Below are the code and all the weights of a small trained network. Each question names an input and a class and asks about switching units off, where a switched-off unit gives its printed mean instead of its output.

import numpy as np


def w(rows, s, z=0):
    codes = np.array(rows[::2]) - 128.0
    scale = np.full(codes.shape[1], s)
    scale[-1] = z or s
    return codes * scale


def norm(h):
    return h / np.sqrt((h * h).mean(-1, keepdims=True) + 1e-5)


def f(y):
    return np.maximum(y, 0)


def log_softmax(a):
    a = a - a.max(-1, keepdims=True)
    return a - np.log(np.exp(a).sum(-1, keepdims=True))


def net(x, mask):
    res = np.array(x, float).reshape(1, 2) / 4 @ E
    u = 0
    for l in range(3):
        y = f(norm(res) @ A[l][:, :-1].T + A[l][:, -1])
        res = res + np.where(mask[u : u + 8], y, B[l][:, -1]) @ B[l][:, :-1]
        u += 8
    return log_softmax(norm(res)[-1] @ U[:, :-1].T + U[:, -1])


A, B = {}, {}
E = w([
[106,211,115,165,189,175,202,210],'x0',
[137,159,206,150,111,136,5,215],'x1',
],0.0015)
A[0] = w([
[61,139,135,91,181,191,160,104,91],'L0N1',
[38,154,60,106,141,174,195,157,129],'L0N2',
[104,138,102,138,170,132,166,56,248],'L0N3',
[160,126,194,106,32,102,64,157,51],'L0N4',
[121,37,51,163,118,97,189,126,110],'L0N5',
[162,58,89,98,26,70,125,4,213],'L0N6',
[150,220,90,196,127,177,179,166,115],'L0N7',
[90,145,129,122,124,105,177,79,237],'L0N8',
],0.0016,0.0012)
B[0] = w([
[105,166,157,122,54,90,82,122,156],'L0N1',
[165,173,85,15,81,80,52,138,193],'L0N2',
[147,123,229,235,145,158,83,171,210],'L0N3',
[89,195,126,180,169,226,251,147,183],'L0N4',
[114,85,217,194,201,146,99,142,182],'L0N5',
[105,164,60,104,147,129,140,225,254],'L0N6',
[77,71,40,95,75,132,89,164,191],'L0N7',
[150,163,207,189,137,175,85,149,196],'L0N8',
],0.0017,0.0024)
A[1] = w([
[134,107,96,76,140,158,81,151,159],'L1N1',
[139,135,69,153,171,134,205,36,33],'L1N2',
[72,156,98,169,150,183,137,159,253],'L1N3',
[140,98,116,77,57,102,94,2,114],'L1N4',
[111,110,164,79,81,51,71,69,44],'L1N5',
[143,148,165,151,147,187,54,192,106],'L1N6',
[103,62,128,133,151,104,127,196,9],'L1N7',
[158,98,174,149,72,136,65,109,176],'L1N8',
],0.0024,0.00058)
B[1] = w([
[92,102,120,156,115,57,128,106,169],'L1N1',
[86,58,253,126,16,165,142,94,200],'L1N2',
[155,59,109,90,138,55,94,110,237],'L1N3',
[118,140,76,47,153,110,156,234,188],'L1N4',
[110,170,72,121,151,69,140,196,178],'L1N5',
[140,120,114,148,150,140,157,7,253],'L1N6',
[192,165,116,138,125,141,106,69,146],'L1N7',
[138,111,72,95,104,127,183,212,197],'L1N8',
],0.0022,0.0026)
A[2] = w([
[189,122,105,115,138,98,121,42,105],'L2N1',
[116,144,150,139,112,68,55,141,93],'L2N2',
[126,191,89,150,169,167,167,162,196],'L2N3',
[154,166,255,167,96,164,77,157,15],'L2N4',
[95,103,179,89,105,130,182,68,3],'L2N5',
[119,138,97,101,102,107,182,46,192],'L2N6',
[124,157,84,98,136,125,150,177,120],'L2N7',
[104,104,109,104,142,126,175,112,62],'L2N8',
],0.0034,0.00067)
B[2] = w([
[21,191,79,176,175,82,63,174,182],'L2N1',
[125,171,135,166,183,204,240,78,225],'L2N2',
[119,6,38,35,36,31,61,146,231],'L2N3',
[149,107,186,125,113,176,249,21,253],'L2N4',
[205,184,210,167,93,233,154,107,226],'L2N5',
[125,192,176,204,208,156,81,125,230],'L2N6',
[161,85,165,72,81,75,75,146,227],'L2N7',
[177,201,156,145,128,151,76,127,202],'L2N8',
],0.0024,0.002)
U = w([
[167,138,221,162,114,240,198,65,159],'0',
[137,81,52,40,83,49,96,213,161],'1',
[25,216,67,233,254,86,31,96,3],'2',
],0.0089,0.0036)

Each question gives the input, the list of numbers given to net, and the class t.
The units are the neurons (one row each of A and B). Each row of codes is followed by its name. A weight is (code - 128) times the scale printed after its matrix; where a second scale follows, it is the last column's (A, B and U).
mask holds one flag per neuron, layer by layer. A switched-off neuron (its flag False) gives its mean, the last column of its row in B, instead of its output. The means were averaged over made-up inputs and are rounded, as every weight is.
A unit's drop is (log p(t) with every unit on - log p(t) with that unit switched off) / (log p(t) with every unit on - log p(t) with every unit switched off).
The circuit of an input: a set's keep is (log p(t) with only the set's units on - log p(t) with every unit switched off) / (log p(t) with every unit on - log p(t) with every unit switched off). Starting from the 12 units with the biggest drops (on a tie, the unit counted first), units are removed one at a time, each time the one whose removal leaves the highest keep (on an exact tie, the one counted first), for as long as the keep stays at least 0.8.
circuit, biggest first: the units of the circuit, biggest drop first
k most important neurons: the k neurons with the biggest drops, biggest first
top k neurons in layer l: the k neurons of layer l with the biggest drops, biggest first
drop of u: that unit's drop, to one decimal
input [8,-7], class 1: circuit, biggest first => L2N3
input [6,4], class 1: 2 most important neurons => L1N2, L2N3
input [4,3], class 1: 2 most important neurons => L1N2, L0N3
input [3,1], class 2: top 2 neurons in layer 0 => L0N6, L0N4
input [7,-6], class 1: 3 most important neurons => L1N6, L2N3, L0N2
input [-3,1], class 2: 2 most important neurons => L0N6, L0N4
input [-3,-3], class 2: 2 most important neurons => L0N6, L1N7
input [-1,-3], class 2: 2 most important neurons => L0N6, L0N3
input [8,6], class 1: 2 most important neurons => L2N3, L1N2
input [-3,-2], class 2: drop of L0N6 => 1.5
input [4,-2], class 1: drop of L1N2 => 0.1
input [0,-3], class 2: drop of L0N3 => 0.5
